Here is a tiny trained network, its code and every weight. The questions are about switching its units off for an input and a class, where a switched-off unit gives its printed mean instead of its output.

import numpy as np


def w(rows, s, z=0):
    codes = np.array(rows[::2]) - 128.0
    scale = np.full(codes.shape[1], s)
    scale[-1] = z or s
    return codes * scale


def f(y):
    return np.maximum(y, 0)


def log_softmax(a):
    a = a - a.max(-1, keepdims=True)
    return a - np.log(np.exp(a).sum(-1, keepdims=True))


def net(x, mask):
    res = np.array(x, float).reshape(1, 5) / 4 @ E
    y = f(res @ A[0][:, :-1].T + A[0][:, -1])
    res = res + np.where(mask, y, B[0][:, -1]) @ B[0][:, :-1]
    return log_softmax(res[-1] @ U[:, :-1].T + U[:, -1])


A, B = {}, {}
E = w([
[125,180,11,29,149,15],'x0',
[216,151,134,117,112,111],'x1',
[165,154,88,135,128,159],'x2',
[140,10,56,148,134,105],'x3',
[81,164,99,166,1,76],'x4',
],0.0099)
A[0] = w([
[114,111,94,95,127,119,143],'neuron 0',
[111,158,146,75,255,86,254],'neuron 1',
[143,65,142,113,131,160,165],'neuron 2',
[140,58,61,129,128,86,103],'neuron 3',
[102,179,201,167,136,197,181],'neuron 4',
[172,48,135,205,115,131,144],'neuron 5',
[82,200,104,85,112,117,108],'neuron 6',
[155,159,87,92,168,153,172],'neuron 7',
[97,136,134,149,44,109,231],'neuron 8',
[136,143,163,159,176,182,170],'neuron 9',
[150,32,143,92,195,184,246],'neuron 10',
[140,122,99,203,67,127,198],'neuron 11',
[140,150,155,66,228,117,208],'neuron 12',
[127,131,185,138,128,128,135],'neuron 13',
[130,119,128,195,88,158,140],'neuron 14',
[116,123,157,64,211,90,144],'neuron 15',
[130,147,141,35,101,110,131],'neuron 16',
[116,104,69,133,172,72,124],'neuron 17',
[167,96,142,185,180,154,140],'neuron 18',
[134,158,205,223,59,178,196],'neuron 19',
[111,108,42,122,87,84,178],'neuron 20',
[121,186,132,105,118,102,152],'neuron 21',
],0.014,0.0041)
B[0] = w([
[163,184,183,101,94,26,164],'neuron 0',
[122,209,124,162,114,203,223],'neuron 1',
[127,106,126,93,47,161,166],'neuron 2',
[167,71,186,185,131,30,191],'neuron 3',
[234,172,163,173,127,80,220],'neuron 4',
[57,56,118,33,135,221,190],'neuron 5',
[74,155,144,62,72,154,192],'neuron 6',
[158,167,121,140,141,150,179],'neuron 7',
[125,71,101,67,150,67,204],'neuron 8',
[110,152,202,186,59,134,187],'neuron 9',
[169,140,176,95,44,254,208],'neuron 10',
[15,75,174,85,202,69,192],'neuron 11',
[110,178,72,195,123,177,208],'neuron 12',
[128,159,190,106,104,94,166],'neuron 13',
[92,68,99,140,132,76,182],'neuron 14',
[149,162,103,178,166,164,189],'neuron 15',
[105,164,135,111,112,150,177],'neuron 16',
[149,198,203,223,98,107,188],'neuron 17',
[113,139,137,71,54,134,176],'neuron 18',
[132,87,162,143,169,19,250],'neuron 19',
[109,84,208,119,77,84,214],'neuron 20',
[52,162,98,21,112,126,178],'neuron 21',
],0.0073,0.018)
U = w([
[231,159,161,225,108,106,167],'0',
[71,141,100,4,51,160,177],'1',
[136,133,131,134,165,2,217],'2',
[77,4,77,95,194,107,1],'3',
[85,229,37,120,187,161,35],'4',
],0.0086,0.0021)

Each question gives the input, the list of numbers given to net, and the class t.
The units are the neurons (one row each of A and B). Each row of codes is followed by its name. A weight is (code - 128) times the scale printed after its matrix; where a second scale follows, it is the last column's (A, B and U).
mask holds one flag per neuron, in row order. A switched-off neuron (its flag False) gives its mean, the last column of its row in B, instead of its output. The means were averaged over made-up inputs and are rounded, as every weight is.
A unit's drop is (log p(t) with every unit on - log p(t) with that unit switched off) / (log p(t) with every unit on - log p(t) with every unit switched off).
The circuit of an input: a set's keep is (log p(t) with only the set's units on - log p(t) with every unit switched off) / (log p(t) with every unit on - log p(t) with every unit switched off). Starting from the 12 units with the biggest drops (on a tie, the unit counted first), units are removed one at a time, each time the one whose removal leaves the highest keep (on an exact tie, the one counted first), for as long as the keep stays at least 0.8.
units of the circuit, in order: the units of the circuit, biggest drop first
k most important neurons: the k neurons with the biggest drops, biggest first
drop of u: that unit's drop, to one decimal
input [0,2,-3,6,-7], class 1: units of the circuit, in order	(neuron 10)
input [0,4,-1,5,4], class 3: 2 most important neurons	(neuron 4; neuron 5)
input [1,-5,6,3,-1], class 0: 2 most important neurons	(neuron 21; neuron 6)
input [-2,5,4,-1,8], class 2: units of the circuit, in order	(neuron 19; neuron 10)
input [1,3,-1,-8,-8], class 4: units of the circuit, in order	(neuron 12; neuron 1)
input [-1,-4,-6,-8,0], class 0: 2 most important neurons	(neuron 4; neuron 11)
input [0,3,6,4,6], class 3: 2 most important neurons	(neuron 4; neuron 11)
input [-8,-7,6,-1,7], class 2: 2 most important neurons	(neuron 4; neuron 19)
input [1,8,-2,-3,4], class 1: 3 most important neurons	(neuron 4; neuron 3; neuron 21)
input [3,5,-3,0,0], class 4: 2 most important neurons	(neuron 19; neuron 4)
input [1,-5,-2,1,-8], class 0: 3 most important neurons	(neuron 10; neuron 5; neuron 21)
input [1,-6,-3,8,-8], class 0: 2 most important neurons	(neuron 3; neuron 17)
input [-7,-5,-4,2,7], class 3: drop of neuron 5	0.2
input [8,5,1,8,0], class 0: units of the circuit, in order	(neuron 17)
input [4,-8,-5,-6,0], class 4: drop of neuron 10	0.1
input [-3,5,-3,1,-6], class 1: drop of neuron 10	0.2
